Each row has a name. Each question is about the rows just above it.

[ 50 108 105 105] -> K400
[160 123 126 140] -> K228
[119 119 130 119] -> K491
[167 155 150 189] -> K523
[141 141 141 170] -> K642
The value that K491 holds more than once: -> [119]
The value that K400 holds more than once: -> [105]
Where do [ 50 108 105 105] appear? -> K400
The value that K642 holds more than once: -> [141]

[208 129  87 170 145] = K347
[193 122  91 169 135] = K859
[ 92 123 124  99 108] = K146
[133 113 136 164 118] = K813
[ 95  95 122  95  95] = K447
[166 149 141 143 165] = K250
[190 161 152 159 186] = K55
[194 129 163 163 163] = K11
[206 128  89 172 145] = K896
[187 129  98 158 141] = K157
[212 130  86 172 148] = K93
[123 123 139 123 138] = K309
The value that K11 holds more than once: -> [163]
Which value appears more than once in K309? -> [123]
Which value appears more than once in K447? -> [95]
Whose row is [194 129 163 163 163]? -> K11
Whose row is [212 130  86 172 148]? -> K93
Where do [208 129  87 170 145] appear? -> K347

[139  94 136 132 125 134 106  94] -> K402
[132 136 136 165 128 123 114 136] -> K851
[139 200 136 141 156 196 108 112] -> K561
[139 134 134 132 134 153 108 105] -> K626
[142 121 105 132 158 134  79 105] -> K632
[128 113 136 128 103 128 123 105] -> K324
[139 136 136 132 134 153 108  87] -> K788
The value that K632 holds more than once: -> [105]
Repeated in K324: -> [128]
Repeated in K851: -> [136]
Repeated in K788: -> [136]
The value that K626 holds more than once: -> [134]
The value that K402 holds more than once: -> [94]

[102 102 119 119] = K560
[125 125 125 125] = K566
[106 198 106 114] = K596
Which value appears more than once in K566? -> [125]
Which value appears more than once in K596? -> [106]
[125 125 125 125] is in which row? -> K566
[106 198 106 114] is in which row? -> K596
Whose row is [102 102 119 119]? -> K560

[ 71 126 108 129 179 109 204 138 156 139 142 107 143 115 113 170  71 143
 165 139] : K22
[ 67 127 106 124 173 107 205 137 156 144 136 103 143 116 124 167  67 144
 163 144] : K857
[ 77 124 110 134 187 112 200 139 155 130 148 113 144 115 135 173  77 178
 164 130] : K705
[ 76 124 109 187 187 111 200 139 155 130 147 112 144 115 120 173 147 178
 165 130] : K924
[ 72 125 108 131 182 110 202 139 155 136 144 109 143 115 162 171  72 180
 109 136] : K355
[ 69 127 106 127 176 108 204 138 155 141 139 105 143 115 151 169  69 182
 164 141] : K745
[ 75 125 108 132 185 111 201 139 156 132 145 111 144 115 107 172  75 178
 165 132] : K170
[ 67 127 106 124 173 107 205 137 156 145 136 103 143 116 132 167  67 182
 163 145] : K703
[ 69 127 106 127 176 108 204 138 155 141 139 105 143 115 151 169  69 182
 164 141] is in which row? -> K745
The row with [ 77 124 110 134 187 112 200 139 155 130 148 113 144 115 135 173  77 178
 164 130] is -> K705
Where do [ 72 125 108 131 182 110 202 139 155 136 144 109 143 115 162 171  72 180
 109 136] appear? -> K355
Which row holds [ 71 126 108 129 179 109 204 138 156 139 142 107 143 115 113 170  71 143
 165 139]? -> K22
Whose row is [ 67 127 106 124 173 107 205 137 156 144 136 103 143 116 124 167  67 144
 163 144]? -> K857

[137 149 141 140  68  58  69  68 135] : K193
[135 141 141 139  71  62  77  77 131] : K957
[136  71  71 139  71  60  71  71 133] : K798
[135 143 141 139  70  61  74  74 132] : K210
[139 139 140 143  66  57  63  61 139] : K623
The value that K623 holds more than once: -> [139]
Which value appears more than once in K798? -> [71]
Which value appears more than once in K193? -> [68]

[ 90 181 119  81 169 133 158 115 160  71 106 128 126 124 142 170 132 133
 136 121 103 138 137] : K82
[112 112 130 136 130 135 141 137 109 172 159 144 106 143 130 126 123 135
 126 128 149  86 146] : K552
[101 139 111 110 158 127 128 104 109 151 121 146 151 113 134 162 121 123
 114 123 151 121 141] : K950
[171 149 126 111 171 132 108 115  94 166  89 132 185  78 130 155 135 106
 113 140 145 139 141] : K205
[ 97 148 110  93 164 157 154 130 136 111 136 138 119 160 151 149 132 131
 123  95 125 105 155] : K544
[123 142 135 115 143  97 118  94  84 207 116 153 147  73 118 164 124 130
 122 154 160 122 132] : K557
[126 156 119  99 151 126 133 104 112 149 121 144 133 100 138 157 127 118
 123 119 139 132 125] : K432
The value that K82 holds more than once: -> [133]
The value that K544 holds more than once: -> [136]
Whose row is [101 139 111 110 158 127 128 104 109 151 121 146 151 113 134 162 121 123
 114 123 151 121 141]? -> K950

[170 177 127 160 151 110 182 139 117 145 127 128 118 137  82 130 142  79
 146 121 185 137 146 182 130 124 169 175 147 108 138 145 146 131  87 159
 137 116 148 149 140 110  51 109 109 178 163 113] : K204
[153 154 116 129 126 131 170 151 133 118 151 109 156 126 106 124 153  98
 124 124 128 133 119 110 123 119 111 149 139 122 128 144 135 141 126 122
 128 104 116 148 124 146 110 142 165 121 141 107] : K144
[159 177 127 152 145 115 166 137 121 135 127 127 120 134  95 127 138  93
 141 123 165 135 141 168 129 127 158 163 142 135 135 141 141 131  98 163
 135 122 144 144 131 114  82 123 107 164 163 139] : K862
[150 152 126 143 136 121 160 139 126 130 134 125 133 131 105 130 143 106
 132 125 145 133 131 142 127 129 137 151 138 119 132 139 137 135 113 141
 131 112 133 141 128 127 101 131 129 144 168 119] : K907
[128 141 140 143 142 114 120 114 117 147 107 143  96 135 123 130 112 131
 142 128 161 128 146 173 137 135 166 135 129 124 133 122 131 119 108 150
 133 143 149 137 124 101  91 122  86 160 173 145] : K620
[134 150 146 146 148 140 121 113 114 153 101 150  88 137 113 127 110 129
 146 127 177 129 153 191 135 136 140 142 131 120 136 122 135 120  99 161
 136 138 160 140 140  94  81 114  76 174 162 143] : K920
[124 141 136 139 136 115 131 131 121 142 112 138 105 132 129 127 131 133
 136 128 146 127 140 157 131 141 152 129 127 127 131 122 129 118 117 148
 131 138 139 121 135 111 114 106 107 148 141 131] : K944
[136 105 109 106 110 145 159 154 144 104 163  99 176 119 132 127 159 123
 110 127  87 130 102  65 116 111  75 127 131 131 121 142 126 149 151  93
 121 108  97 144 142 168 157 144 179  85  76 103] : K686
[ 81  87 144 111 123 131  50  95 125 134  99 151  95 128 175 130  89 163
 128 135 108 118 134 132 137 139 135  85 107 145 124  99 113 104 146 125
 125 149 134  95 116 111 171 119  95 119 103 166] : K316
[159 177 127 152 145 115 166 137 121 139 164 127 120 134  95 127 138  93
 141 123 165 135 164 168 129 127 158 163 142 115 135 141 141 131  98 163
 135 122 144 144 131 114  82 123 107 164 163 116] : K664
Whose row is [ 81  87 144 111 123 131  50  95 125 134  99 151  95 128 175 130  89 163
 128 135 108 118 134 132 137 139 135  85 107 145 124  99 113 104 146 125
 125 149 134  95 116 111 171 119  95 119 103 166]? -> K316
Whose row is [124 141 136 139 136 115 131 131 121 142 112 138 105 132 129 127 131 133
 136 128 146 127 140 157 131 141 152 129 127 127 131 122 129 118 117 148
 131 138 139 121 135 111 114 106 107 148 141 131]? -> K944
Whose row is [159 177 127 152 145 115 166 137 121 139 164 127 120 134  95 127 138  93
 141 123 165 135 164 168 129 127 158 163 142 115 135 141 141 131  98 163
 135 122 144 144 131 114  82 123 107 164 163 116]? -> K664
The row with [150 152 126 143 136 121 160 139 126 130 134 125 133 131 105 130 143 106
 132 125 145 133 131 142 127 129 137 151 138 119 132 139 137 135 113 141
 131 112 133 141 128 127 101 131 129 144 168 119] is -> K907

[138 126 105 111 122 121 127 136 162 127 127 119 124 138 128 125 113  94
 129 130 135 159 112 127 122 117 122 117 130 123 181 119 128 139 127 146
 127 122 130 138 158 144 130 130 119 127 133 122 128 131 125 125 144 169] = K636
[101 122 136 109 133 137 143 127 117 130 129 119 125 101 126 125 105 140
 127 115  94  80 158 134 134 139 132  88 126 129 117 131 137 153 146 126
 143 122 132 100 131 125 129 128 135 132 127 126 129 133 124 151 144 127] = K867
[130 128 108 110 122 125 125 131 132 125 130 119 127 130 136 151 111 134
 128 111 146 128 132 113 122 124 124 124 126 124 121 128 122 164 154 105
 125 136 126 119 126 160 122 129 153 123 132 135 127 147 128  60 144 160] = K313
[138 126 105 111 122 121 127 136 162 127 127 119 124 138 128 125 113  94
 129 130 135 159 112 127 122 117 122 159 128 159 181 119 126 139 127 146
 127 122 130 138 159 144 130 130 155 127 133 122 128 131 125 125 139 169] = K376
[104 129 106 110 121 124 128 133 138 126 127 119 124 104 131 141 130 100
 130 123 141 147 123 120 126 115 123 112 128 124 156 125 118 143 133 127
 128 130 129 130 145 144 127 128  99 125 133 122 128 136 129  91 144 169] = K149
[137 126 137 107 129 121 121 132 129 129 127 119 122 168 135 121  91 140
 126 116 111  96 127 132 124 128 130 112 126 135 160 140 132 168 165 150
 136 129 131 143 136 136 134 130 130 124 128 143 125 136 122 153 144 156] = K88
[128 124 123 110 126 133 117 128  84 127 132 119 129 128 135 135 125 115
 127 108 116 107 154 123 126 143 125 149 130 131 129 124 128 165 110 119
 117 134 127 103 113 134 125 127 119 114 149 138 128 142 125  87 144 105] = K197
Whose row is [101 122 136 109 133 137 143 127 117 130 129 119 125 101 126 125 105 140
 127 115  94  80 158 134 134 139 132  88 126 129 117 131 137 153 146 126
 143 122 132 100 131 125 129 128 135 132 127 126 129 133 124 151 144 127]? -> K867
Whose row is [138 126 105 111 122 121 127 136 162 127 127 119 124 138 128 125 113  94
 129 130 135 159 112 127 122 117 122 159 128 159 181 119 126 139 127 146
 127 122 130 138 159 144 130 130 155 127 133 122 128 131 125 125 139 169]? -> K376
Where do [137 126 137 107 129 121 121 132 129 129 127 119 122 168 135 121  91 140
 126 116 111  96 127 132 124 128 130 112 126 135 160 140 132 168 165 150
 136 129 131 143 136 136 134 130 130 124 128 143 125 136 122 153 144 156] appear? -> K88
Where do [128 124 123 110 126 133 117 128  84 127 132 119 129 128 135 135 125 115
 127 108 116 107 154 123 126 143 125 149 130 131 129 124 128 165 110 119
 117 134 127 103 113 134 125 127 119 114 149 138 128 142 125  87 144 105] appear? -> K197

[153  96 138 142 154 179 122 152 121 130 111 122 124 124  83 160 144  79
 113 133 185 198 145 146 125 109 156 112 179 128 109 120]  K120
[100 129  94 144 197 122 100 125 171  82 152 111 132 124 167 102 116 150
 129 171 124  55 102 147 100 132 105  88 114 150 171 171]  K691
[136 132  86 162 189 115 100 125 161  96 136 111  81 139 102 157 139 153
 171 130 136 111 112 160  98 145  71 109 131 122 157  83]  K653
[130 152 154 116 112 139 109 107  89 134  77 154 185 128 133 181 124  82
 121 162 173 172 145 150 131 128 145 130 144 112  87 167]  K223
[150 132 163  96  98 179 143 178 119 169 119 179 130  94  95 126 131 120
 137 110 130 178 155 103 144  87 178 137 126 121 105 152]  K5
[154 107 123 174 151 120 124 143 169 100 165 124  79 165  72 164 152 145
 149 120 113 169 134 103 111 137  74 138 136 104 128  81]  K423
[153  96 138 142 154 179 122 152 121 130 111 122 124 124  83 160 144  79
 113 133 185 198 145 126  99 150 128 116  88 112 115 125]  K877
[117 115 123 178 144 110  86 104 140  94  86 125 152 193 123 176 138 145
 138 182 143 120 125 106 111 118  66 137 113 131 107 117]  K881
[159 163 148 146 109 139 124 146 135 121 102 138 138 139  74 187 140 107
 149 129 138 195 169 100 121 135 102 161 116  95  74 137]  K751
[172 113 123 104 202 134  98 110 121 144 103  99 128 169  91 137 154  98
 164 129 160 146 128 165 111 126 178  88 146 115 118 122]  K520
[150 154 127 184 170 126 104 128 166  91 116  88 126 171 149 126 156 127
 149 132 149 128 149 126  79 153  85 121 103 119  87 128]  K270
The row with [150 132 163  96  98 179 143 178 119 169 119 179 130  94  95 126 131 120
 137 110 130 178 155 103 144  87 178 137 126 121 105 152] is -> K5
Whose row is [154 107 123 174 151 120 124 143 169 100 165 124  79 165  72 164 152 145
 149 120 113 169 134 103 111 137  74 138 136 104 128  81]? -> K423
Whose row is [159 163 148 146 109 139 124 146 135 121 102 138 138 139  74 187 140 107
 149 129 138 195 169 100 121 135 102 161 116  95  74 137]? -> K751
Whose row is [150 154 127 184 170 126 104 128 166  91 116  88 126 171 149 126 156 127
 149 132 149 128 149 126  79 153  85 121 103 119  87 128]? -> K270
Whose row is [130 152 154 116 112 139 109 107  89 134  77 154 185 128 133 181 124  82
 121 162 173 172 145 150 131 128 145 130 144 112  87 167]? -> K223

